m =
[[ 18  44  32   4  13 -38  20  33 -36  39  24  47  40  32  30]
 [-25 -33   7  28  18  44 -29  -4 -11 -12 -11 -14 -15  -2   0]
 [ -1  16   4  14  -1  10  -2   2  -3  14   5  19  17   3   3]
 [-21  15 -15  25  -7  28 -23 -23  19   9 -15  14  13 -15 -11]
 [  4 -17  34   0  25 -14   2  25 -18  -2  14  -5  -8  23  22]
 [-35 -24   8  23   0  49 -41   1  11 -17 -21 -18 -16   2   4]
 [ 32 -12 -23   8  15  -8  34 -36   3   6  29   6  -1 -32 -30]
 [ -8  14  38  13  17  -5  -9  36 -34  18   6  22  18  34  33]]
Indices start at 1.
Read off the top-right entry.
Answer: 30
The entry just right of 16: 4
The entry in row 2 and column 1 is -25
Read off the entry directly above -4.
Answer: 33
The entry in row 1 and column 2 -> 44
The entry just left of the largest entry -> 0
Read off the entry directly below 16.
Answer: 15
The entry just right of 40: 32
The entry at row 3, column 1: -1
Read off the top entry of the column that holds the smallest entry.
Answer: 20
Read off the entry at row 1, column 3.
Answer: 32
The entry in row 1 and column 1: 18
Read off the bottom-left entry.
Answer: -8
The entry directly above -30 -> 4
The entry directly above the smallest entry -> 2
Read off the bottom-right entry.
Answer: 33
The bottom entry of the column that holds the largest entry -> -5
The entry just left of the smallest entry is 49
The entry just right of the largest entry -> -41
Read off the entry just right of -41.
Answer: 1
The bottom entry of the column that holds the smallest entry: -9
The entry just left of -24 is -35
The entry directly above the largest entry -> -14
The entry just left of 47 is 24
Read off the entry in row 2 and column 2.
Answer: -33
The entry directly below 39 -> -12
The entry just right of -7 is 28

[[  72.44 -167.84  -85.51 -203.89  -17.56  -67.04   -7.57   35.34]
 [  18.03  148.06   -0.42  -51.10 -196.44   83.25   53.89 -109.96]
 [ -45.78  130.60   -6.73  -10.78 -147.28   83.81  123.29  -38.60]
 [-146.98 -116.60 -114.68   38.26  218.62 -263.69  -82.75   91.10]
 [  44.28   41.45   67.74 -123.10 -154.59   45.17   10.88 -192.43]]
The 1st entry, reading row by row -> 72.44
Which number is the entry directly above the smallest entry?
Answer: 83.81
The top entry of the column that holds the smallest entry -> -67.04
Which number is the 3rd smallest entry?
Answer: -196.44
Which number is the second entry on the main diagonal?
Answer: 148.06
The entry just left of the smallest entry is 218.62
The entry just left of 38.26 -> -114.68
The bottom-left entry is 44.28
The entry just left of the largest entry: 38.26
Which number is the entry in the bottom-right corner?
Answer: -192.43
Which number is the second-last entry, reading row by row?
Answer: 10.88
Which number is the smallest entry in the first column?
Answer: -146.98
Which number is the entry directly above -109.96?
Answer: 35.34
The last entry of the largest entry's row is 91.10
Which number is the entry directly above -0.42?
Answer: -85.51
Which number is the entry directly below the smallest entry?
Answer: 45.17
Which number is the 5th entry in reading order?
Answer: -17.56
The entry just left of 35.34 -> -7.57
The minimum: -263.69
The smallest entry in the first row is -203.89
The 3rd largest entry is 130.60
The entry directly below 18.03 -> -45.78
The entry directly below the largest entry -> -154.59

[  0 -11  -9  43 -19  12   3   0 -37]
Find the 1st entry from the left.
0
The entry just right of the largest entry: -19
The third entry from the right: 3
The entry just left of -37: 0

x =
[[5698, 5708, 5701, 5695, 5640, 5687, 5744, 5736, 5669, 5705, 5722, 5689, 5738],
 [4979, 5176, 6332, 5936, 7930, 4414, 4974, 4243, 5857, 5063, 5456, 5967, 5642],
 [4391, 5155, 6486, 6142, 9083, 3255, 4489, 3107, 6233, 5034, 5356, 5990, 5757],
 [6662, 7227, 4960, 4592, 5644, 5931, 4845, 4185, 5752, 5235, 3561, 5107, 6571],
 [7172, 7719, 6115, 3536, 4422, 7644, 6138, 4191, 3630, 4527, 3308, 4475, 7161],
 [4762, 3806, 4470, 5143, 7590, 7488, 4663, 7173, 4616, 4730, 4440, 6836, 5304],
 [4978, 5203, 6324, 5862, 7940, 4398, 5005, 4217, 5824, 5028, 5422, 5912, 5650]]
The entry directly above the smallest entry: 4243
What is the smallest entry in the first row?
A: 5640
What is the entry directly below 5705?
A: 5063
What is the second largest entry?
A: 7940
The entry in the bottom-left corner: 4978
What is the entry just right of 6836?
A: 5304
What is the second entry, reading row by row?
A: 5708
The largest entry is 9083
What is the bottom-right entry?
A: 5650
What is the entry directly below 6332?
A: 6486
What is the entry directly above the centre entry?
A: 4489
What is the top-right entry?
A: 5738
What is the 1st entry on the main diagonal?
A: 5698
The entry directly below the centre entry is 6138
What is the entry directly below 9083?
A: 5644
What is the entry just right of 5644?
A: 5931
What is the smallest entry in the last row?
A: 4217
The median of all entries is 5642
What is the entry directly below 5990?
A: 5107
What is the entry directly above the largest entry?
A: 7930
What is the entry just right of the centre entry?
A: 4185
What is the entry directly below 4979?
A: 4391
The entry just left of 4663 is 7488
The 2nd entry on the main diagonal is 5176
The 2nd entry from the end, reading row by row: 5912
What is the third smallest entry?
A: 3308
What is the third entry on the diagonal from the top-right corner?
A: 5356
What is the entry just right of 7488?
A: 4663
The entry just left of 6486 is 5155
The entry just right of 5701 is 5695

Read these off the row that follows.
1) Give the entry just left of 0.9.
2) Give the entry just left of -1.6.
3) Give the entry just left of 1.2.
-1.4   0.6   1.2   0.9  -0.6  -0.5  -1.3  -1.6  -0.1
1) 1.2
2) -1.3
3) 0.6

Read these off the grid that follows.
1) Find the second entry on the main diagonal.
2) Find the entry in the bottom-left corner.
3) Find the third largest entry.
4) Find the last entry, reading row by row.
5) Find the entry directly above -7.
6) Find the second-last entry, reading row by row.
7) Find the smallest entry in the first row.
8) Find the first entry, reading row by row.
[[ -2 -24  12 -11  17  35  10  -6]
 [  4   1  12 -26  33  33   5 -10]
 [ 14  14  -4 -29  10  33  21 -20]
 [  5  -2  10 -15   6  37  18 -25]
 [-15  -7   1 -20  31  21  -4  -4]
 [  5  -8   6  -9   5  10   4  -8]
 [ 12  12   5 -15   3  31  16 -26]
 [ 17  -3  13 -18  22  42  15 -10]
 [  5  23  20 -36  19  24  12 -35]]
1) 1
2) 5
3) 35
4) -35
5) -2
6) 12
7) -24
8) -2
